The symbols move the units like this.
* | § ~ % *
Kuv | Meb Pob Pur Gud
Raz | Pob Faf Zor Pur
Rik | Bak Zaz Zez Dak
Nek | Fov Tun Zov Med
Nom | Vav Zub Gif Fup
Zez | Bur Riv Soz Bup
Mif | Neb Bak Dak Rap
Vev | Rap Dak Zaz Bak
Bup | Vev Vib Kir Rik
Mal | Kis Mis Lel Sas
Vab | Gog Vev Rik Mif
Fov | Lel Biz Lev Mip
Bos | Res Pib Vav Nek
Las | Dif Kis Sas Fos
Gos | Kos Per Zik Nom
Dak | Kom Bur Bup Vab
Peb | Kuv Raz Rad Dep
Sas | Sib Gof Kup Luk
Kis | Rad Luk Gof Sib
Lel | Gof Kal Nov Kup
Kup | Laf Det Mav Mal
Pur | Kep Peb Dif Kun
Gom | Bup Soz Bif Riv
Meb | Zez Bov Kep Gom
Geb | Bos Kos Nom Ked
Sor | Das Sek Gog Tiv
Bez | Nom Zik Laz Per
Zov | Lev Ked Kos Bos
Fup | Zov Vog Gos Geb
Riv | Rik Kir Meb Vib
Bif | Kir Gud Pob Meb
Biz | Kal Res Nek Nov
Zik | Zub Tad Bul Gif
Vog | Ked Nom Per Kos
Vem | Bul Pip Sor Nat
Ked | Nek Vav Fup Pib
Fif | Zik Lor Vem Laz
Zor | Peb Fos Kis Dif
Bul | Bez Fif Das Zan
Lan | Nat Sor Mar Pip
Dep | Gud Pur Faf Pob
Nov | Det Fov Med Mav
Nat | Zan Das Tiv Fif
Mar | Tiv Gog Mif Sek
Gog | Lan Rap Bak Neb
Tad | Gos Zan Fif Bez
Bak | Mar Vab Bur Kom
Rap | Sor Kom Vab Mar
Tiv | Lor Lan Neb Vem
Pob | Bov Kun Peb Kep
Rad | Pur Zor Las Faf
Bov | Riv Bif Kuv Soz
Bur | Mif Rik Vib Vev
Luk | Zor Laf Mal Las
Med | Mip Lev Bos Biz
Pib | Med Zov Geb Tun
Das | Laz Vem Lan Lor
Neb | Pip Mar Kom Sor
Zub | Geb Gos Bez Vog
Mip | Kup Nov Res Kal
Gif | Vog Bez Zan Gos
Kun | Bif Dep Raz Kuv
Det | Sas Lel Mip Mis
Lev | Nov Nek Pib Res
Zan | Per Laz Lor Zik
Fos | Raz Sib Luk Rad
Kos | Pib Fup Zub Vav
Zaz | Vab Bup Riv Bur
Dif | Dep Rad Sib Raz
Vib | Dak Zez Gom Zaz
Sib | Faf Las Laf Zor
Kir | Zaz Gom Bov Zez
Kep | Soz Kuv Dep Bif
Mav | Mis Mip Biz Lel
Vav | Tun Geb Vog Zov
Faf | Kun Dif Fos Peb
Mis | Luk Kup Kal Gof
Soz | Vib Meb Gud Kir
Pip | Fif Tiv Sek Das
Laz | Gif Bul Nat Tad
Gof | Las Mal Det Laf
Per | Fup Gif Tad Zub
Kal | Mal Mav Fov Det
Kom | Sek Mif Vev Gog
Res | Mav Med Tun Fov
Tun | Biz Bos Ked Lev
Laf | Fos Sas Mis Kis
Sek | Vem Neb Rap Lan
Gud | Gom Kep Kun Bov
Lor | Tad Nat Pip Bul

The rows follow the links: the fewer symbols apart two units are, the more alike their rows tend to be.

Each row is also shifted at random along 10 hidden directions that mean nothing.

Some units, each with a row of numbers:
Vib -> -108 -4 6 -3 -2 0 -7 4 22 -12 -11 -26 -12 0 -5 15 0 14 12 1 4 -9 -2 -4 -5 14 0 -8 -17 10 22 -19 7 -18 10 9 11 22 21 -13 3 14 -14 -3 9 18 15 -16 -16 -15 -14 15 -8 -1 -1
Zan -> -52 7 -2 -13 11 6 13 -19 -12 -7 -12 -26 -2 0 -16 4 11 -7 -1 2 4 6 22 -28 -21 -28 16 -15 6 4 -9 24 15 2 -19 18 12 -12 11 -11 16 23 6 0 -17 -7 11 -14 -23 8 -4 -3 -11 8 -1
Gif -> 23 9 -18 -11 11 -10 1 -22 -5 3 -2 31 14 -9 -7 12 2 44 -3 -9 7 -2 0 10 -11 54 29 1 -30 -23 17 23 -22 -28 21 14 -2 -22 29 -9 -57 -38 18 -6 -18 -7 -6 -3 32 21 23 -44 11 -6 1
Gom -> 19 -13 35 -11 -37 -13 -27 12 10 -7 -6 -7 -20 10 46 5 -14 -30 42 9 -12 -27 -26 -43 -2 26 -1 -12 23 23 88 -24 37 25 15 -36 9 18 40 -10 -47 20 13 -16 14 20 17 10 -9 -18 -4 18 -25 -67 -1
Kis -> -20 -13 4 4 15 -27 -15 18 -14 10 18 31 15 6 -16 -23 -10 -32 1 17 -4 4 -5 -8 27 -45 59 13 18 13 -7 2 27 47 -23 -17 -7 14 13 6 -57 -8 -1 8 -1 -3 -19 20 0 -15 25 -28 -2 -14 0
Bez -> -44 2 19 -23 20 1 1 -28 -41 33 -1 18 33 24 -37 -17 4 2 25 -43 -9 -2 10 -107 -15 -7 -10 -23 -30 -24 -27 34 -6 2 -4 -17 -7 -25 -75 -4 62 39 43 -34 -8 -16 -2 3 14 -5 5 -39 -33 18 5
Dak -> 27 -3 11 -7 19 -6 -10 -6 1 -5 -13 -5 18 7 -36 9 -3 -4 20 -18 -3 -12 -6 -45 -16 43 43 -18 -4 14 -9 -13 42 9 -21 -12 21 9 14 -24 -36 49 4 -9 7 14 -38 5 -18 -14 -17 -25 -27 52 -2
Lor -> -91 9 -16 -29 -12 1 8 -23 -2 14 -11 28 16 -4 -9 10 -1 -41 3 -19 10 4 14 -12 -18 63 14 -18 9 -27 25 22 -42 25 14 16 9 -10 -61 -20 50 -2 13 -15 -8 -1 -9 -3 -1 14 -3 -20 -17 31 5
Lev -> -65 -9 7 1 -56 -9 29 7 -11 49 22 -4 -10 6 36 -18 42 -134 28 5 -22 -17 10 -45 3 33 -34 -14 -25 -3 35 25 69 31 -53 0 -16 -13 -6 6 -14 23 1 6 -9 -24 -38 8 14 -8 -15 15 -7 19 3
Sas -> 53 -1 14 14 -13 10 -7 15 -8 -20 5 -16 -9 9 46 -13 -18 6 -27 10 -11 24 1 15 23 -33 -78 19 61 8 -31 -8 -20 -5 12 -12 -3 2 -35 25 55 -5 -11 4 7 -8 9 14 -17 7 6 21 14 -17 1
Kup -> -31 -14 20 -5 -15 -28 -14 14 -10 14 23 4 -2 18 -1 -20 -2 -53 12 28 -14 4 -5 -35 25 -2 36 8 2 11 50 13 33 34 -14 -18 -13 5 25 9 -41 -5 5 9 -8 -11 6 10 7 -10 24 -9 -2 -35 1
Gof -> 56 -17 37 4 -3 -16 -16 18 -23 9 19 -14 -4 23 3 -28 -2 -35 19 21 -25 -5 -13 -60 20 -42 36 3 23 29 28 3 72 41 -30 -41 -9 4 44 14 -55 30 12 5 -4 -10 5 22 -4 -20 15 0 -16 -47 -3
Mav -> -111 -8 6 17 -29 28 31 8 -13 40 17 -1 -2 0 34 -20 33 -23 5 -29 -27 -16 2 -6 16 35 -55 0 -6 -12 -6 16 27 -2 -11 -2 -23 -11 -31 19 37 19 -5 -4 -6 -23 -25 17 27 -20 -17 14 -2 16 1
Kal -> 38 -8 12 3 2 -39 -13 12 -23 2 19 3 8 20 5 -22 -3 -53 0 27 -6 19 9 -49 19 -55 -26 11 -10 11 -35 12 38 2 -38 -8 -5 -2 7 13 -43 -5 1 8 -4 -15 -24 6 -7 5 27 -27 11 1 4
Zez -> 50 -11 12 26 19 28 14 4 -13 39 -4 29 10 -16 2 -11 28 50 51 -62 -16 -69 -32 -27 -16 -36 3 -19 -47 5 -40 -27 66 -1 -21 -40 -13 -1 19 -4 -57 53 21 -30 21 13 -39 24 38 -49 -37 3 -31 -9 -2
Das -> 28 13 7 -15 -27 22 0 -20 -2 -33 -27 -17 -14 -8 71 21 -12 27 -3 -12 -5 -3 3 -3 -24 54 -60 -13 70 -1 31 8 -16 -19 38 3 24 -16 9 -10 15 6 13 -20 -7 3 11 5 -19 22 -5 4 -9 -32 0
Nek -> 65 -2 9 -2 -10 -7 -2 -3 -20 2 11 9 4 6 23 -11 0 -10 -3 8 -17 2 -4 -14 8 32 20 5 33 3 29 25 28 15 -4 -13 -4 -19 38 8 -57 -7 16 3 -18 -18 -11 22 13 9 22 -24 1 -26 -2
Sek -> 68 10 -21 -15 -6 -8 -3 -10 11 -15 -17 30 -7 -24 20 19 -13 -17 3 12 23 -10 -2 38 -23 -13 34 -7 27 -2 29 -5 -24 30 10 7 15 -1 17 -19 -37 -27 9 -4 2 17 6 -2 -8 19 3 1 -3 -29 0
Nat -> -50 10 -24 3 -4 16 30 -18 5 10 -13 2 1 -21 14 18 28 14 6 -28 5 -19 12 13 -27 34 -42 -15 -43 -18 -30 8 5 -44 -7 30 5 -15 4 -13 -7 2 -3 -8 -5 -1 -30 -13 12 6 -22 -5 5 40 1
Res -> -20 7 -27 19 23 35 28 -1 -22 -4 3 23 12 -27 16 -15 6 36 -45 -12 -6 9 12 75 13 -26 27 17 82 -3 -57 23 -4 27 -7 14 -2 -13 2 12 -7 -14 -11 12 -18 -19 -31 30 1 5 8 -16 11 10 -5
Kun -> 35 -6 6 19 -5 20 3 15 16 21 8 3 5 5 -17 -3 3 9 7 -26 -7 -10 -19 12 10 27 -34 2 -31 -8 -18 -32 -18 -8 10 -19 -17 11 -61 11 67 17 -8 -4 25 8 -7 4 19 -21 -28 30 -1 37 1
Mip -> -66 -10 21 -8 -33 -48 -15 9 -21 8 19 -3 4 31 44 -16 0 -71 13 19 -16 17 13 -85 21 13 -100 4 -30 -2 -9 18 33 -36 -20 1 -5 -5 -11 11 -25 -8 2 -7 -4 -19 -28 0 -1 7 27 -35 13 3 8
Laf -> -17 -8 -11 13 -11 -14 2 18 8 34 25 36 7 0 -12 -14 8 -36 0 6 1 -1 -9 28 25 9 4 15 -45 -15 2 -7 -16 11 -4 -2 -26 7 -30 14 -1 -33 -9 10 8 -5 -14 4 34 -8 7 1 19 11 3
Rad -> 4 -7 -14 9 3 -30 -15 18 15 22 22 47 18 6 -29 -6 -10 -13 -2 5 12 8 -12 25 27 13 -6 20 -66 -20 -20 -20 -41 -12 8 -1 -21 15 -44 10 -3 -46 -12 6 18 5 -18 -4 33 -3 14 -17 25 29 6
Soz -> -111 -5 -3 -11 7 -11 -13 11 7 -4 -6 20 1 -6 -8 -4 -19 -38 4 12 16 0 3 6 6 -70 39 -2 32 12 0 -15 -15 55 -3 -1 10 30 -28 -12 18 0 -9 -4 13 19 11 -1 -31 -15 2 7 -17 -18 2
Fov -> -39 0 -12 3 -6 7 11 7 -1 13 16 13 -14 -10 2 -15 3 -14 -21 25 4 11 5 55 19 -51 41 17 21 -6 31 17 -32 40 8 7 -21 -3 -3 18 23 -41 -3 18 -13 -13 42 1 15 5 18 25 16 -53 -2
Kir -> -38 -5 8 3 23 -16 -22 5 4 -36 -14 -14 10 4 3 14 -14 43 2 -3 -2 0 -1 -21 0 20 -10 0 8 22 -37 -20 37 -41 -3 3 27 20 50 -15 -72 19 -15 -6 6 17 -37 1 -29 -9 2 -37 -4 27 -1
Vog -> -38 11 -19 -6 35 -10 4 -18 -18 -12 -2 5 20 1 -28 1 -2 38 -28 0 10 27 25 -2 -3 -14 6 6 -12 -14 -55 31 -22 -34 -3 29 5 -17 0 -2 -5 -22 1 4 -21 -16 -9 -10 -2 23 25 -47 15 29 2
Bup -> 3 1 -10 -7 23 -8 -10 0 8 -4 -10 23 20 -4 -39 7 -13 -12 2 -9 15 -1 -2 3 -7 0 47 -7 6 3 -25 -18 -7 28 -10 -2 15 17 -26 -20 -4 14 -4 -4 13 19 -27 1 -19 -7 -8 -19 -15 45 1
Rap -> -20 9 5 10 11 41 14 -6 30 -40 -25 -96 -41 -7 -9 29 14 84 -9 6 3 0 6 27 -27 -21 -19 -9 -11 22 9 -18 5 -59 14 24 15 7 59 -2 51 33 -22 14 1 13 64 -38 -31 -2 -37 68 3 -12 -9

From each start, follow one symbol. Which unit do you reach?
Answers are names.
new walk
4 9 -5 -11 14 11 4 -20 -27 -19 -10 7 14 -6 16 0 -7 29 -22 -9 -8 11 13 -3 -7 28 26 -1 74 -1 -9 35 5 10 6 7 16 -22 22 -7 -28 1 14 -5 -26 -15 -18 20 -11 17 18 -42 -7 -2 -2
%
Gif
new walk
-17 -15 44 7 14 4 -18 9 -6 4 20 -59 -12 37 -42 -17 2 65 9 11 -28 8 -15 -53 24 0 28 10 -38 16 47 4 27 -30 14 -26 -23 3 45 25 15 24 8 10 -9 -15 66 -8 19 -23 13 18 -2 -47 -4
~
Kup
new walk
-45 -13 13 13 -12 -4 -3 22 0 6 8 -2 -5 1 26 -12 4 -30 12 4 -13 -14 -8 -7 16 -19 -15 3 14 19 -4 -17 45 16 -20 -14 -2 18 15 6 -31 17 -14 1 10 4 -22 14 -8 -24 -7 9 -5 -7 -1
%
Zor
new walk
23 5 -12 -17 19 -9 -25 -5 3 -23 -17 54 22 -13 -2 11 -40 15 -10 -8 18 4 -9 28 -4 10 49 2 67 -2 -4 -15 -47 43 30 -8 22 14 -28 -21 -15 -18 6 -15 10 24 -16 17 -19 7 14 -36 -14 -2 2
%
Riv
new walk
24 9 -34 17 -5 22 34 -8 -2 33 11 39 4 -24 11 -3 27 23 -13 -23 5 -10 2 62 -1 12 -28 8 -44 -37 -28 16 -39 -23 9 18 -27 -27 -29 14 17 -43 3 2 -7 -18 -12 1 54 12 -4 3 26 11 2
~
Vav
new walk
-34 -11 14 4 9 -18 -21 16 10 2 18 -10 0 21 -38 -8 -11 15 -4 20 -4 16 -9 -5 29 5 27 17 -32 4 23 -9 -11 -10 12 -8 -15 17 5 14 6 -14 -9 13 3 0 27 -8 10 -10 17 1 11 -10 -1
*
Zor
new walk
-52 13 -18 -23 -35 -11 7 -14 10 -21 -12 -9 -22 -11 47 20 -4 -50 -13 29 16 17 24 21 -16 12 -37 -5 27 -9 39 20 -33 -3 13 35 15 -9 3 -11 15 -36 -5 5 -14 -2 22 -21 -23 36 9 10 13 -23 2
~
Zan
new walk
20 -3 22 9 0 28 17 1 -16 7 10 -49 -13 13 -9 -18 18 7 -5 5 -24 4 3 -20 7 -20 18 1 24 14 18 20 38 14 -16 -13 -13 -13 21 19 34 37 4 14 -16 -22 30 7 0 -10 -7 32 -8 -19 -6
%
Bos
new walk
-21 6 -13 -19 -10 -2 -1 -2 39 -8 -11 -20 -18 -5 -42 24 -5 -47 0 27 25 9 4 33 -16 12 64 -11 -8 2 63 -15 -37 37 6 18 10 19 -13 -19 54 -2 -13 16 8 20 43 -30 -25 7 -18 44 -6 12 -1
*
Kom
new walk
4 19 -36 -10 4 12 18 -18 7 -13 -11 13 -1 -22 -1 15 -2 1 -34 8 25 20 21 65 -16 -10 8 3 25 -19 -13 17 -62 5 13 35 7 -14 -26 -5 43 -38 -5 10 -11 -4 14 -13 -8 33 3 4 17 12 0
*
Gif
new walk
28 5 -25 -8 43 -3 0 -9 -6 9 -12 58 21 -24 -46 0 -9 3 8 -11 26 -19 -3 23 -19 -84 102 -9 7 -1 -31 -6 -12 62 -15 -5 7 7 -10 -22 -34 -3 14 -9 7 18 -11 6 -3 -8 1 -20 -20 -4 0
%
Dak
new walk
-10 -9 10 0 -16 -17 -16 16 12 9 16 0 10 24 -20 -7 -13 -42 -6 8 -6 21 -5 -13 27 60 -22 11 -13 -6 10 -13 -20 1 6 -8 -8 14 -54 9 45 -3 -14 7 12 -2 -11 1 2 -3 3 -2 8 45 4
*
Rad
new walk
-62 1 -11 -15 -20 -5 -2 -3 12 3 -14 33 -7 -18 31 13 -6 -32 19 -5 14 -21 -4 11 -15 -1 -1 -13 9 -6 31 -11 -17 26 13 2 10 11 -13 -20 -10 -12 5 -17 10 19 0 -2 -5 -2 -7 5 -14 -26 3
~
Vev
new walk
10 7 -1 6 8 28 21 -19 -33 0 -11 11 0 -19 52 -6 14 57 2 -29 -12 -23 4 -4 -17 -30 -20 -7 37 -2 -23 26 26 -12 3 -3 0 -29 39 2 -44 6 24 -19 -19 -14 -9 20 14 2 5 -18 -9 -47 -2
%
Zik
new walk
12 13 -29 -21 -11 -50 -13 -10 5 -21 -15 40 2 -12 44 21 -20 -45 1 22 38 13 21 -1 -21 -55 -88 -2 -33 -18 -45 -3 -49 -37 2 32 19 -2 -28 -17 -24 -60 1 -14 10 15 -16 -26 -18 39 21 -29 23 -3 10
§
Nat
new walk
2 -13 -4 2 -34 -17 -5 23 40 32 23 18 -6 4 -31 4 7 -75 17 20 1 -11 -24 35 19 93 64 5 -45 -6 89 -25 -4 41 1 -8 -19 23 -5 -1 -13 -18 -16 19 15 10 -3 -1 28 -14 -11 26 6 23 0
%
Rad
